Below is a small trained network, with its code and all its weights. Each question gives an input and a target symbol and asks what happens when units are switched off, that is, made to give their printed mean instead of their output.

import numpy as np


def w(rows, s, z=0):
    codes = np.array(rows[::2]) - 128.0
    scale = np.full(codes.shape[1], s)
    scale[-1] = z or s
    return codes * scale


def f(y):
    return np.maximum(y, 0)


def softmax(a):
    e = np.exp(a - a.max(-1, keepdims=True))
    return e / e.sum(-1, keepdims=True)


def log_softmax(a):
    a = a - a.max(-1, keepdims=True)
    return a - np.log(np.exp(a).sum(-1, keepdims=True))


def net(x, mask):
    ids = ['αβγδζηθπστφ'.index(c) for c in x.split()]
    T = len(ids)
    res = E[ids] + P[:T]
    q, k, v = (res @ M[0].T for M in (Q, K, V))
    z = softmax(np.where(np.tri(T) > 0, q @ k.T / 3**0.5, -1e9)) @ v
    res = res + np.where(mask[0], z, O[0][:, -1]) @ O[0][:, :-1]
    y = f(res @ A[0][:, :-1].T + A[0][:, -1])
    res = res + np.where(mask[1:13], y, B[0][:, -1]) @ B[0][:, :-1]
    return log_softmax(res[-1] @ U[:, :-1].T + U[:, -1])


Q, K, V, O, A, B = {}, {}, {}, {}, {}, {}
E = w([
[22,144,164,104,204],'α',
[104,192,167,101,170],'β',
[122,166,186,80,158],'γ',
[76,176,162,93,146],'δ',
[104,157,195,67,146],'ζ',
[105,118,127,171,208],'η',
[95,253,113,192,170],'θ',
[109,114,84,134,203],'π',
[117,116,114,176,208],'σ',
[244,156,214,59,207],'τ',
[119,75,68,138,227],'φ',
],0.015)
P = w([
[165,64,185,153,29],'0',
[148,142,88,104,40],'1',
[146,158,88,104,73],'2',
[147,147,113,86,111],'3',
[138,157,111,84,137],'4',
[131,169,110,72,159],'5',
[137,174,125,81,182],'6',
[132,180,127,68,202],'7',
[133,188,119,66,218],'8',
[124,192,127,49,234],'9',
[135,188,144,50,254],'10',
],0.008)
Q[0] = w([
[92,72,143,145,114],'h0',
[141,158,136,92,254],'h0',
[173,149,159,133,80],'h0',
],0.033)
K[0] = w([
[83,162,147,115,101],'h0',
[128,171,99,113,251],'h0',
[160,70,90,156,100],'h0',
],0.029)
V[0] = w([
[49,7,105,126,99],'h0',
[22,229,255,137,47],'h0',
[164,99,188,52,89],'h0',
],0.0089)
O[0] = w([
[118,146,169,123,255,10],'h0',
[126,168,66,19,167,104],'h0',
[113,71,181,79,112,167],'h0',
],0.01,0.012)
A[0] = w([
[102,127,215,208,178,125],'n0',
[140,5,89,181,70,81],'n1',
[7,121,75,85,130,57],'n2',
[80,140,122,181,54,48],'n3',
[123,55,128,209,196,59],'n4',
[166,68,55,113,93,118],'n5',
[94,193,187,134,71,118],'n6',
[112,203,176,72,138,2],'n7',
[15,112,101,130,162,115],'n8',
[184,185,78,106,156,92],'n9',
[153,127,92,120,120,150],'n10',
[99,203,105,122,84,158],'n11',
],0.011,0.0049)
B[0] = w([
[155,115,99,31,182,183],'n0',
[130,216,64,204,190,255],'n1',
[135,147,215,194,116,212],'n2',
[175,221,168,81,146,178],'n3',
[65,144,185,93,10,166],'n4',
[55,90,153,147,61,217],'n5',
[194,84,93,164,125,226],'n6',
[7,210,97,135,72,184],'n7',
[216,54,156,140,176,191],'n8',
[136,66,117,95,180,190],'n9',
[143,135,106,131,148,164],'n10',
[75,11,160,126,110,213],'n11',
],0.016,0.0076)
U = w([
[183,99,74,134,235,185],'α',
[255,100,197,190,15,255],'β',
[114,143,253,162,148,63],'γ',
[139,132,123,118,134,31],'δ',
[126,144,127,106,119,89],'ζ',
[218,149,182,54,137,50],'η',
[93,41,82,131,125,24],'θ',
[133,126,103,101,144,210],'π',
[124,146,126,101,115,52],'σ',
[117,184,75,184,191,111],'τ',
[90,171,145,85,82,45],'φ',
],0.0052,0.0018)

Each question gives the input, a string of symbols that net reads in full, and the target symbol t.
The units are the heads (3 rows each of Q, K, V and O) and the neurons (one row each of A and B). Each row of codes is followed by its name. A weight is (code - 128) times the scale printed after its matrix; where a second scale follows, it is the last column's (O, A, B and U).
mask holds one flag per unit, heads first, then neurons. A switched-off unit (its flag False) gives its mean, the last column of its rows in O or B, instead of its output. The means were averaged over made-up inputs and are rounded, as every weight is.
A unit's drop is (log p(t) with every unit on - log p(t) with that unit switched off) / (log p(t) with every unit on - log p(t) with every unit switched off).
The circuit of an input: a set's keep is (log p(t) with only the set's units on - log p(t) with every unit switched off) / (log p(t) with every unit on - log p(t) with every unit switched off). Starting from the 12 units with the biggest drops (on a tie, the unit counted first), units are removed one at a time, each time the one whose removal leaves the highest keep (on an exact tie, the one counted first), for as long as the keep stays at least 0.8.
circuit, biggest first: the units of the circuit, biggest drop first
unit that matters most: the unit with the biggest drop
top k neurons: the k neurons with the biggest drops, biggest first
drop of u: that unit's drop, to one decimal
input τ τ θ τ θ φ γ, target η: unit that matters most : n0
input θ α τ α φ φ τ ζ α η, target α: circuit, biggest first : h0; n9
input τ τ θ α θ γ, target θ: circuit, biggest first : h0; n11; n9
input ζ β φ τ θ τ τ τ α ζ, target β: top 3 neurons : n6; n1; n0
input φ θ φ τ φ τ τ τ α γ, target β: circuit, biggest first : h0; n6
input τ θ ζ α ζ, target φ: top 3 neurons : n7; n1; n6
input τ τ ζ η θ φ, target θ: circuit, biggest first : h0; n5; n9; n11
input θ τ α, target γ: circuit, biggest first : n2; h0
input τ φ φ δ θ δ, target θ: circuit, biggest first : h0; n11
input δ ζ β ζ, target φ: top 3 neurons : n7; n8; n1
input η α σ φ θ α τ ζ η φ σ, target φ: circuit, biggest first : n4; h0; n0
input τ δ δ β τ π, target τ: circuit, biggest first : n1; h0
input θ γ τ φ ζ τ σ, target τ: circuit, biggest first : n1; h0
input τ τ θ α τ η, target τ: circuit, biggest first : n1; h0; n11
input φ τ θ, target η: circuit, biggest first : n0; h0; n3; n1
input φ φ α φ φ τ θ θ ζ, target θ: unit that matters most : h0
input φ α θ τ τ γ σ φ φ, target φ: drop of n11 : 0.0
input ζ α η, target α: drop of h0 : 1.0
input τ τ ζ τ θ θ, target β: drop of h0 : 0.4
input ζ τ α σ τ β π θ, target α: top neuron : n5
